In the rows, 128 means zero.
Each row of numbers stands for one element and depends on some of the facts below. Use the named rows to name the rest.

Facts:
plitis	γ	tritrabol; rufos	γ	klubun; noflor	γ	dobrin; fluram	γ	trotrerur
batun	γ	trizal; drilas	γ	gadra; zapar	γ	kaste; drafa	γ	staposa
sutraste	γ	briskor; maben	γ	zikestok; lizus	γ	fluram; trebrum	γ	rufos
zagro	γ	selobral; nonol	γ	feplatrom; tatran	γ	gegruplo; dabusul	γ	divu
lavo	γ	stubar; pagufluk	γ	skimim; zevom	γ	vebri; klaska	γ	lavo
batra	γ	meste; meste	γ	fleplen; vimu	γ	grepel; zulon	γ	flidor
gegruplo	γ	sutraste; ploris	γ	zulon; staposa	γ	greklun; mekluk	γ	zagro
briskor	γ	putru; greklun	γ	batun; nestuzen	γ	kidra; noplo	γ	grovom
tuvas	γ	bridos; mitrol	γ	skadek; muplum	γ	mitrol; fizadol	γ	maben
luflodru	γ	kekim; grepel	γ	trebrus; desta	γ	dobir; tritrabol	γ	studrok
pigri	γ	noplo; testas	γ	drosto; napok	γ	tatran; sodapom	γ	brodok
giflur	γ	naflar; fibrupas	γ	dabusul; grevek	γ	steral; kaste	γ	napok
klavus	γ	kiror; klogi	γ	tuvas; bridos	γ	saplan; skazer	γ	ketruple
drusu	γ	breklik; brodok	γ	skazer; droban	γ	skevuka; nibo	γ	pligam
trotrerur	γ	vodam; dosik	γ	senugro; gadra	γ	droban; klubun	γ	tridrur
tridrur	γ	lizus; gemu	γ	klaska; senugro	γ	drafa; toskil	γ	giflur
skimim	γ	gomo; gomo	γ	nonol; namati	γ	drilas; roklek	γ	dosik
limar	γ	rutruk; dobrin	γ	bovin; vodam	γ	desta; brifa	γ	sovus
kidra	γ	fibrupas; bovin	γ	flenol; skobre	γ	brebror; dobir	γ	skobre
grovom	γ	dabrin; feplatrom	γ	fizadol; putru	γ	luflodru; vebri	γ	geven
fleplen	γ	vimu; divu	γ	noflok; flenol	γ	tratros; naflar	γ	fabriskos
bofim	γ	vedrok; steral	γ	muplum; saplan	γ	zakun; zakun	γ	pagufluk
skadek	γ	plitis; studrok	γ	trebrum; revedre	γ	namati; kiror	γ	pigri
noflok	γ	limar; griflem	γ	gruvi; breklik	γ	toskil; lebros	γ	klavus
trebrus	γ	sodapom; dabrin	γ	drusu; rutruk	γ	testas; ketruple	γ	plopi
gruvi	γ	plafom; flidor	γ	ruplu; dizalu	γ	nepla; kledrol	γ	klogi
sovus	γ	grevek; vedrok	γ	griflem; plafom	γ	ploris; plopi	γ	kledrol
kekim	γ	bofim; stubar	γ	dizalu; nepla	γ	brifa; brebror	γ	batra
trizal	γ	mekluk; tratros	γ	nibo; noflor	μ	sketimes; breduk	μ	roklek
migrin	μ	mekluk; fogok	μ	gafir; dromebal	μ	tridrur; drafa	μ	skevuka
flika	μ	putru; dogrel	μ	kladrumo; lunal	μ	flobo; zagro	μ	noplo
gubritruk	μ	testas; komon	μ	ketruple; flakeril	μ	tritrabol; lavo	μ	didrel
brasa	μ	kiror; zevom	μ	gegruplo; klaska	μ	brasa; gegruplo	μ	grovom
staposa	μ	skobre; didrel	μ	brupun; noplo	μ	kloze; donel	μ	zevom
selobral	μ	draflun; lafostol	μ	buskas; kedro	μ	kledrol; plitesi	μ	stifle
grepel	μ	kazes; desta	μ	grutan; posta	μ	trotrerur; tritrabol	μ	kedar
sketimes	μ	kedro; pigri	μ	klubun; testas	μ	lagre; fibrupas	μ	flitredor
kladrumo	μ	noflor; kaste	μ	vodam; klavus	μ	stubar; drusu	μ	gibrol
brodok	μ	desta; trotrerur	μ	saplan; vogru	μ	kekim; tridrur	μ	bofim
plogo	μ	staposa; toskil	μ	gadra; beruk	μ	kaste; roklek	μ	dizalu
limar	μ	ruplu; kedar	μ	drosto; flobo	μ	flika; kloze	μ	pebam
vodam	μ	skonul; kidra	μ	divu; stifle	μ	lunal; drotri	μ	komon
grovom	μ	fogok; drosto	μ	klavus; putru	μ	gubritruk; vebri	μ	fibrupas
skonul	μ	pigri; divu	μ	nepla; kazes	μ	plitis; lagre	μ	selobral
bofim	μ	flakeril; saplan	μ	vogru; ruplu	μ	datim; kiror	μ	migrin
flitredor	μ	dromebal; nuklik	μ	drusu; trebrus	μ	drotri; stostil	μ	dogrel
skevuka	μ	kidra; ketruple	μ	dizo; gruvi	μ	trebrus; gibrol	μ	brodok
dizalu	μ	limar; sovus	μ	breduk; draflun	μ	giflek; kekim	μ	stostil
grutan	μ	posta; stubar	μ	plogo; gafir	μ	beruk; nepla	μ	lafostol
dizo	μ	drafa; nista	μ	lavo; brebror	μ	nuklik; buskas	μ	grepel

Named rows:
brebror: [185 118 108 110  95 173 213 134 167 141 134 122 144 108 150 126  78 146
 128 150 161 144 104 133 121 110  48 144 113 151]
tuvas: [129 103 100 137 138 111 105 153 118 117 139 156 126 110 123 140 143 130
  94 128 113 158 101 106 128 120 191 136 113 129]
dabusul: [121 123 124 133 125 120 141 150 148 141 124 148 125 136 120 133 125 124
 122 131 132 126 134 146 124 125 130 144 112 128]
kidra: [105 134 128 132 141 131 130 148 148 145 124 149 119 129 120 133 104 122
 134 127 134 123 127 129 126 117 152 146 112 127]
feplatrom: [126 102 113 139 115 115 103 168 129 121 131 164 120 123 109 137 130 124
 107 130 119 143 115 116 121 134 158 142 117 128]
lebros: [110 123 121 133 121 121 126 152 135 135 128 135 125 124 125 128 123 132
 126 127 136 127 136 132 124 124 138 134 115 129]
nibo: [113 123 122 129 127 115 136 148 134 132 127 139 127 125 125 129 126 129
 121 130 137 128 132 133 125 124 137 141 115 128]
briskor: [ 89 121 119 127 119  89 119 152 117 126  54 133 123 129 124 129 147 138
 158 140 139 123 125 126 130 126 147 155 117 136]
pagufluk: [131  91 104 144 120 111  97 172 120 116 138 172 118 116 105 141 139 123
 100 131 108 155 100 106 121 134 179 142 119 126]
napok: [ 96 125 121 128 122 103 126 148 129 132  95 137 123 127 125 128 135 132
 137 134 138 126 128 130 128 123 138 146 115 134]
klubun: [105 126 124 127  66 190 147 205 129 140 121 167  98 119 137 123 144 106
 110 121 193 124 150  77 113 127 122 121 159 115]
bofim: [ 77 111 128 125 112  90 144 166 122  95  52 131 115 137 124 118 160 145
 163 146 131 121 121 130 134 121 148 149 114 142]
drotri: [164 148 129 127 100  95 149  46 153 115 145  92 120 132 129 137 125 125
 161 115 110 122 124 110 137 143 154 154 165 122]
fabriskos: [150 141 141 132 132 152 109  87 120 121 141  94 131 133 135 126 140 127
 147 122 109 124 115 127 133 141 101  97 155 123]
plitesi: [170 124 158 135 159 153 158  62 107 178 138 116 122 122 121 116 144 163
 127 123 123 125  96 123 138 164  94 148 160 120]
gibrol: [192 135 134 128 102 188 125 103 121 117 127  96 141 142 156 132 108 137
 134 128 107 144 101 134 130 142  58 112 161 140]
didrel: [188 107 130 127 115 133 135  99  99 105 134  94 153 141 144 118 193 137
 105 134 112 136 131 149 128 153  53  80 152 127]
kloze: [145 149 150 128 144 155 115  80 121 127 136 108 122 132 128 130 120 119
 152 121 109 121 106 112 137 134 126 118 157 121]

Which element is each row?
No name comes twice in this set of rows, the named rows included.
[151 150  90  99 125 108 151 153 154 184 117 121 146  80 122 142 114 111
 122 143 157 142 177 118 135 118  57  83 112 127] -> skobre
[104 125 102 132 119 112  91 170 142 159 128 117 134 105 130 136 107 133
 128 128 127 139 165 144 128 134 116 116 112 128] -> klavus
[122 149 129 121 143 115 202 200 180 140 124 157 108 147 112 141  99 107
 124 143  87 124 164 158 148 121 129 117 108 135] -> mekluk
[129 140  90 117 125  47 224  58 173 132 155 110 130 104 150 139 124 137
 134 123 152 133 132 111 139  92 217 173 114 133] -> trebrus
[100 124 117 137 113 137 133 136 129 147 100 147 121 132 134 133 146 128
 132 121 162 125 119 118 119 117 153 154 127 124] -> kaste
[171 115 113 107  81 160 177 166 161 126 133 135 133 104 127 122  98 129
 126 151 164 135 127 120 117 121  40 121 120 141] -> desta
[117 152 114 121 144  88 106 146 114 162 116 134 145 126 149 139  85 128
  92 118 131 140 186 151 136 130 145 144 112 132] -> stubar
[ 75 154 163 119 166 197  51 207  72 127 118 168 119 129 130 116  57 112
  93 119 148 125 148 112 119 115 125 101 118 126] -> plitis
[123 115 101 129 156 110 139 127 114 123 142 137 132 110 139 136 137 135
  99 128 125 153 108 112 133 105 191 132 108 134] -> plopi
[ 98 122 110 124  75  16 157 100 162 116  77 127 111 126 122 134 127 146
 179 130 141 121 131 112 134 133 207 226 127 135] -> gruvi
[ 49 114 103 168  90 194 114 180 157 164 144 120 106 123 157 128 153 134
 149 104 166 127 141 132 111 117 155 121 135 114] -> pigri
[153 148 139 127 119 118 128  64 139 121 143  98 122 134 130 134 123 122
 158 119 110 120 117 112 137 138 141 133 163 122] -> dizo

Now the same elements, written a new way:
Named rows:
noflok: [139  77 136 136 119 143 153 104 124 115 125 116 120 132 148 141 112 134
 155 136 139  91 131 146 121 131 120  96 128 134 101]
droban: [122  90 133 141 113 145 140 124 125 113 111 114 127 130 149 133 111 138
 144 143 137 111 134 135 134 136 138 104 125 138 112]
skadek: [146 116 145 138  80 102 125 145 110 119  95 113 123 131 159 107  71 112
 123 183 140 124 178 140 142 188 147  96 123 163  81]
gafir: [ 33  94 142 172 105 116 188 141 107 128  58 162 137 112 156 163 127 141
  74 150 129 104 153 130 119 120 103  99 106 112 135]
nestuzen: [125  88 135 139 109 146 139 123 127 113 113 115 125 131 152 135 112 136
 146 143 134 109 132 138 132 137 135 102 129 138 109]
muplum: [156 121 139 139  81  98 134 154  88 118 105 118 119 145 155 114  81 105
 128 184 148 127 180 144 135 188 147  88  97 159  71]
vodam: [ 55  77 148 152  99 115 130 108 202 107  55 146 127  93 203 139 110 138
  73 153 124 106 131 153 109 111  69 102 186 133  79]
fizadol: [112  79 149 136 120 150 133 123 134 123 117  99 132 136 138 142 106 123
 163 151 112  90 142 138 137 157 127 122 153 143 138]
noflor: [148  80 110 117 101 105 163 133 126 120 118 166 142 154 109 155 114 163
 140 133  98 139  96 142 184 143 124 108 159 180 100]
flakeril: [129 105 157 128 146 148 148 112  88 111 114 159 133 122 173  96 168 162
  94 205 158 104 120 110 167 138 154 130 108 101 177]
tuvas: [ 86  80 142 138 134 152 114 164 128 121 126  80 136 163 142 163 134 101
 183 157  89 109 142 135 139 174 128 142 150 139 150]
zikestok: [ 95 103 136 152 133 136 170 129 111 133  89 120 142 110 136 127 129 164
 121 138 134 117 152 101 151 134 165 118 110 124 154]
statrel: [101 105 133 151 128 136 167 129 112 128  91 122 139 112 141 125 130 162
 119 136 140 119 147 107 148 129 163 114 107 124 140]
plopi: [ 89  91 120 137 133 147 109 181 123 108 128  90 129 172 161 159 156 104
 173 150 101 140 129 135 134 156 131 128 123 131 118]
vedrok: [103  95 121 176  26 196 121 107 118  95 106 120 109 122 137 129 119 142
 164 150 151  99  86 135 149 122 140 106 106 186 130]
komon: [ 92 119 134 145 168 146 155  88 127 115  69 116 109  92 117 134 120 166
 130 150 121 160 142 140 139 153 166 104  69 138 150]
lavo: [144  89 129 138  95 133 141 141 105 113 127 111 121 147 150 127 104 118
 153 153 140 115 161 131 126 145 141  85  96 145  79]
flidor: [114  93 130 151  90 157 138 121 123 108 107 118 123 125 149 129 114 138
 147 146 139 109 122 134 139 132 141 105 118 151 118]

Which element is each row?
No name comes twice in this set of rows, the named rows included.
[ 42  95 141 169 110 118 185 138 109 126  61 156 136 111 152 159 128 143
  80 148 131 103 153 125 122 123 112 100 106 113 137] -> skonul
[103 112  96 131 170 146 104 127 158  81 100 105  90 140 169 149 170 132
 157 145 115 205  97 167 114 133 138  95  71 134  67] -> grepel
[165 112 175 114  99 124  95 118 112 104 111 148 123 127 195  73 106 122
  92 250 153 104 149 142 167 189 135 120 153 142 126] -> tritrabol
[129  52 142 112 109 192 117 150 127  96 143 123 151 139 137 122  60 140
 154 118 132 117 170 116 125  92 154  58 127 117 107] -> kiror
[107  74 154 136 124 151 131 123 134 125 120  93 134 137 133 148 105 117
 169 153 104  83 146 140 139 163 122 128 162 145 148] -> feplatrom
[130  96 137 129 166 154 142  56 143 101  99 109  86 107 116 148 102 140
 165 154 116 137 125 187 112 155 125  84  84 150 112] -> divu
[109  78 105 119 125 112 137 184 125 116 139 135 144 190 119 180 149 132
 171 148  57 153 100 136 179 167 123 136 159 172 121] -> kledrol
[111  84 144 140 119 146 138 125 129 119 112 105 131 130 143 138 109 132
 151 146 121  97 142 133 138 149 133 117 142 140 132] -> maben
[161 117 126 139  88 105 147 152  74 115 118 121 115 156 152 127  97 104
 140 174 152 125 169 148 125 177 143  82  77 151  66] -> brifa
[118  86 126 133 125 132 113 107 199 102  95 113 124 104 194 109 132 157
 121 133 137 134 114 129 129 109 128 110 169 136  70] -> dobir

Now the same elements, written a new way:
Named rows:
zagro: [108  85  75  68 106 109 105 152 129 127 160  83 142]
plitesi: [ 87  77 104  82 126 136 111 170 111 128 151 104 160]
stostil: [ 70  81  92  67 111 136 120 131 164  97 133 108 118]
tatran: [ 73  91 101  65 124 138 108 165  88 103 130  86 135]
dobrin: [ 96  85 101  82 119 135 122 151 114 119 138  92 139]
pligam: [ 96  86 100  80 119 135 122 151 115 119 138  92 141]
drafa: [ 88  98  70  79 105 103 112 130 143 135 192  79 120]
trebrum: [131  70  88  99 128 145  98 150 117 112 127 101 122]
gadra: [ 96  85 100  80 120 136 120 149 115 118 136  92 141]
lavo: [110  70 103  92 136 148 110 152 133 126 130  79 149]
gibrol: [116  95 116  70  99 133 118 158 119 106 145  88 126]
giflur: [111  82 124  69 141 137 132 119  93 108 153 111 144]
zikestok: [ 84 103 105  76 121 142 136 164 140 124 133  80 157]
vebri: [ 99  86  96  74 108 134 128 160 104 116 139  88 122]
briskor: [ 66  91 102  60 126 139 104 169  81  99 128  84 135]
batra: [123 106  76  80  99 140 114 151  99  98 124 114 123]
deki: [ 98  88  99  79 120 137 120 153 115 117 137  93 140]
skazer: [ 95 125  91  71 103 145 138 166 134 112 125  91 150]

Name these rows:
No name comes twice in this set of rows, the named rows included.
[102  86  76  68 107 105 108 156 132 129 161  87 136] -> dosik
[ 81  99 101  93 121 142 128 125 119 121 161  86 127] -> skevuka
[ 83 127  99  71 111 148 146 173 152 121 127  79 163] -> klogi
[ 87  74  83  72 115 106  99 177 129 142 177 101 162] -> selobral
[103 122  87  73 101 144 132 162 123 107 125  98 144] -> sodapom
[123  63  97 102 138 147 101 153 133 121 127  89 131] -> skadek
[117  62 102 102 143 147 104 156 141 127 129  83 136] -> steral
[104  84  63  58  91  92 112 165 129 132 172  81 114] -> staposa
[ 69  79  88  71 120 138 119 131 154 104 129 106 127] -> kedro
[ 69  90 101  61 125 139 107 167  85 102 128  86 135] -> plafom
[130  96  75  84 101 140 107 147  95  97 126 116 118] -> dobir

